Here is a tiny trained network, its code and every weight. The questions are about switching its units off for an input and a target symbol, where a switched-off unit gives its printed mean instead of its output.

import numpy as np


def w(rows, s, z=0):
    codes = np.array(rows[::2]) - 128.0
    scale = np.full(codes.shape[1], s)
    scale[-1] = z or s
    return codes * scale


def f(y):
    return y / 2 * (1 + np.tanh(0.7978845608 * (y + 0.044715 * y**3)))


def softmax(a):
    e = np.exp(a - a.max(-1, keepdims=True))
    return e / e.sum(-1, keepdims=True)


def log_softmax(a):
    a = a - a.max(-1, keepdims=True)
    return a - np.log(np.exp(a).sum(-1, keepdims=True))


def net(x, mask):
    ids = ['αβδεθμξπστφψω'.index(c) for c in x.split()]
    T = len(ids)
    res = E[ids] + P[:T]
    u = 0
    for l in range(2):
        q, k, v = (res @ M[l].T for M in (Q, K, V))
        z = softmax(np.where(np.tri(T) > 0, q @ k.T / 3**0.5, -1e9)) @ v
        res = res + np.where(mask[u], z, O[l][:, -1]) @ O[l][:, :-1]
        u += 1
        y = f(res @ A[l][:, :-1].T + A[l][:, -1])
        res = res + np.where(mask[u : u + 8], y, B[l][:, -1]) @ B[l][:, :-1]
        u += 8
    return log_softmax(res[-1] @ U[:, :-1].T + U[:, -1])


Q, K, V, O, A, B = {}, {}, {}, {}, {}, {}
E = w([
[128,201,159],'α',
[70,139,204],'β',
[124,163,128],'δ',
[108,88,111],'ε',
[112,153,200],'θ',
[110,117,136],'μ',
[107,122,118],'ξ',
[87,31,59],'π',
[149,146,100],'σ',
[155,162,100],'τ',
[154,113,127],'φ',
[105,161,250],'ψ',
[154,173,100],'ω',
],0.018)
P = w([
[166,163,137],'0',
[100,137,152],'1',
[189,98,188],'2',
[146,162,110],'3',
[79,138,131],'4',
[210,87,192],'5',
[163,169,93],'6',
[60,142,119],'7',
[210,56,211],'8',
[166,165,83],'9',
[37,144,106],'10',
[154,1,234],'11',
[171,153,79],'12',
[44,137,125],'13',
],0.018)
Q[0] = w([
[87,115,237],'0.h1',
[134,104,245],'0.h1',
[69,227,150],'0.h1',
],0.012)
K[0] = w([
[254,255,141],'0.h1',
[158,125,229],'0.h1',
[65,146,113],'0.h1',
],0.0074)
V[0] = w([
[39,212,134],'0.h1',
[158,2,91],'0.h1',
[58,143,92],'0.h1',
],0.0071)
O[0] = w([
[134,234,254,160],'0.h1',
[160,157,10,3],'0.h1',
[78,91,103,59],'0.h1',
],0.0045,0.004)
A[0] = w([
[210,161,107,128],'0.n1',
[172,17,132,53],'0.n2',
[1,49,38,138],'0.n3',
[35,173,148,134],'0.n4',
[105,57,224,2],'0.n5',
[99,77,240,235],'0.n6',
[55,196,136,85],'0.n7',
[85,88,13,72],'0.n8',
],0.0095,0.0059)
B[0] = w([
[38,3,199,142],'0.n1',
[195,240,236,148],'0.n2',
[108,103,194,148],'0.n3',
[77,120,156,176],'0.n4',
[116,194,7,166],'0.n5',
[174,38,99,252],'0.n6',
[14,203,156,159],'0.n7',
[192,131,65,134],'0.n8',
],0.0054,0.014)
Q[1] = w([
[254,129,201],'1.h1',
[209,161,57],'1.h1',
[246,122,222],'1.h1',
],0.0071)
K[1] = w([
[4,50,55],'1.h1',
[239,162,107],'1.h1',
[1,234,86],'1.h1',
],0.0089)
V[1] = w([
[49,19,141],'1.h1',
[96,253,99],'1.h1',
[77,26,101],'1.h1',
],0.011)
O[1] = w([
[227,254,210,253],'1.h1',
[9,81,140,17],'1.h1',
[174,219,42,148],'1.h1',
],0.0094,0.0059)
A[1] = w([
[52,152,131,243],'1.n1',
[127,220,90,139],'1.n2',
[225,66,152,254],'1.n3',
[61,201,122,61],'1.n4',
[74,181,227,71],'1.n5',
[45,161,156,211],'1.n6',
[84,2,87,32],'1.n7',
[187,109,226,185],'1.n8',
],0.012,0.0068)
B[1] = w([
[208,173,190,155],'1.n1',
[162,9,164,174],'1.n2',
[87,158,118,226],'1.n3',
[19,77,196,139],'1.n4',
[117,57,2,189],'1.n5',
[194,78,172,165],'1.n6',
[129,127,211,136],'1.n7',
[98,131,95,253],'1.n8',
],0.01,0.021)
U = w([
[54,56,160,2],'α',
[187,97,92,70],'β',
[12,86,59,171],'δ',
[167,161,246,33],'ε',
[45,200,148,226],'θ',
[154,189,194,108],'μ',
[133,124,122,196],'ξ',
[196,127,219,18],'π',
[45,80,86,85],'σ',
[77,102,159,121],'τ',
[113,86,98,227],'φ',
[76,159,159,143],'ψ',
[56,138,216,124],'ω',
],0.013,0.0085)

Each question gives the input, a string of symbols that net reads in full, and the target symbol t.
The units are the heads (3 rows each of Q, K, V and O) and the neurons (one row each of A and B). Each row of codes is followed by its name. A weight is (code - 128) times the scale printed after its matrix; where a second scale follows, it is the last column's (O, A, B and U).
mask holds one flag per unit, layer by layer, with each layer's heads first. A switched-off unit (its flag False) gives its mean, the last column of its rows in O or B, instead of its output. The means were averaged over made-up inputs and are rounded, as every weight is.
A unit's drop is (log p(t) with every unit on - log p(t) with that unit switched off) / (log p(t) with every unit on - log p(t) with every unit switched off).
The circuit of an input: a set's keep is (log p(t) with only the set's units on - log p(t) with every unit switched off) / (log p(t) with every unit on - log p(t) with every unit switched off). Starting from the 12 units with the biggest drops (on a tie, the unit counted first), units are removed one at a time, each time the one whose removal leaves the highest keep (on an exact tie, the one counted first), for as long as the keep stays at least 0.8.
units of the circuit, in order: the units of the circuit, biggest drop first
unit that matters most: the unit with the biggest drop
k most important neurons: the k neurons with the biggest drops, biggest first
k most important neurons of layer l: the k neurons of layer l with the biggest drops, biggest first
input β θ δ, target θ: units of the circuit, in order -> (1.n2 1.n3 1.n6)
input μ θ θ π θ σ θ α π τ μ δ θ ω, target π: unit that matters most -> 1.n2
input μ ω θ μ α ε, target α: 2 most important neurons -> (0.n2 0.n1)
input θ σ θ σ ω θ, target ω: 3 most important neurons -> (0.n6 1.n7 1.n5)
input ω ω μ ω φ α θ μ ψ, target μ: 4 most important neurons of layer 1 -> (1.n3 1.n5 1.n8 1.n6)
input θ δ θ θ ω θ θ ε ω ψ μ φ, target μ: units of the circuit, in order -> (1.h1 0.n5 0.n2)
input μ θ θ φ μ θ δ ω α, target α: units of the circuit, in order -> (1.h1 0.n6)
input σ μ θ π ω π δ ω ψ, target ω: 3 most important neurons -> (0.n6 1.n7 1.n5)
input ω β θ θ θ, target φ: units of the circuit, in order -> (1.n5 1.n3)
input σ ω ξ, target ω: units of the circuit, in order -> (1.h1 1.n7 1.n5)
input θ β δ μ θ θ α, target φ: units of the circuit, in order -> (1.n5 1.n2 1.n1 0.h1)
input μ θ δ μ δ μ φ μ ψ, target μ: 2 most important neurons of layer 0 -> (0.n5 0.n6)
input δ ω τ φ α α α α, target α: 2 most important neurons of layer 1 -> (1.n5 1.n4)
input π ψ μ β ω θ θ ω ω, target ω: units of the circuit, in order -> (1.h1 1.n7 0.n6 1.n5)
input μ μ π, target μ: 2 most important neurons of layer 1 -> (1.n5 1.n3)
input φ δ ω θ θ ψ μ α τ, target α: 3 most important neurons -> (0.n1 0.n7 1.n7)
input θ π δ β, target φ: 3 most important neurons of layer 1 -> (1.n5 1.n2 1.n3)
input φ θ π θ μ δ, target μ: units of the circuit, in order -> (1.h1 1.n3)
input ψ θ θ θ μ ω π, target β: 4 most important neurons of layer 0 -> (0.n1 0.n8 0.n7 0.n2)
input σ θ ω φ φ, target θ: 3 most important neurons of layer 1 -> (1.n5 1.n2 1.n6)
input τ ψ δ τ θ π ω φ μ β β μ, target β: units of the circuit, in order -> (1.h1 0.n2 1.n5)
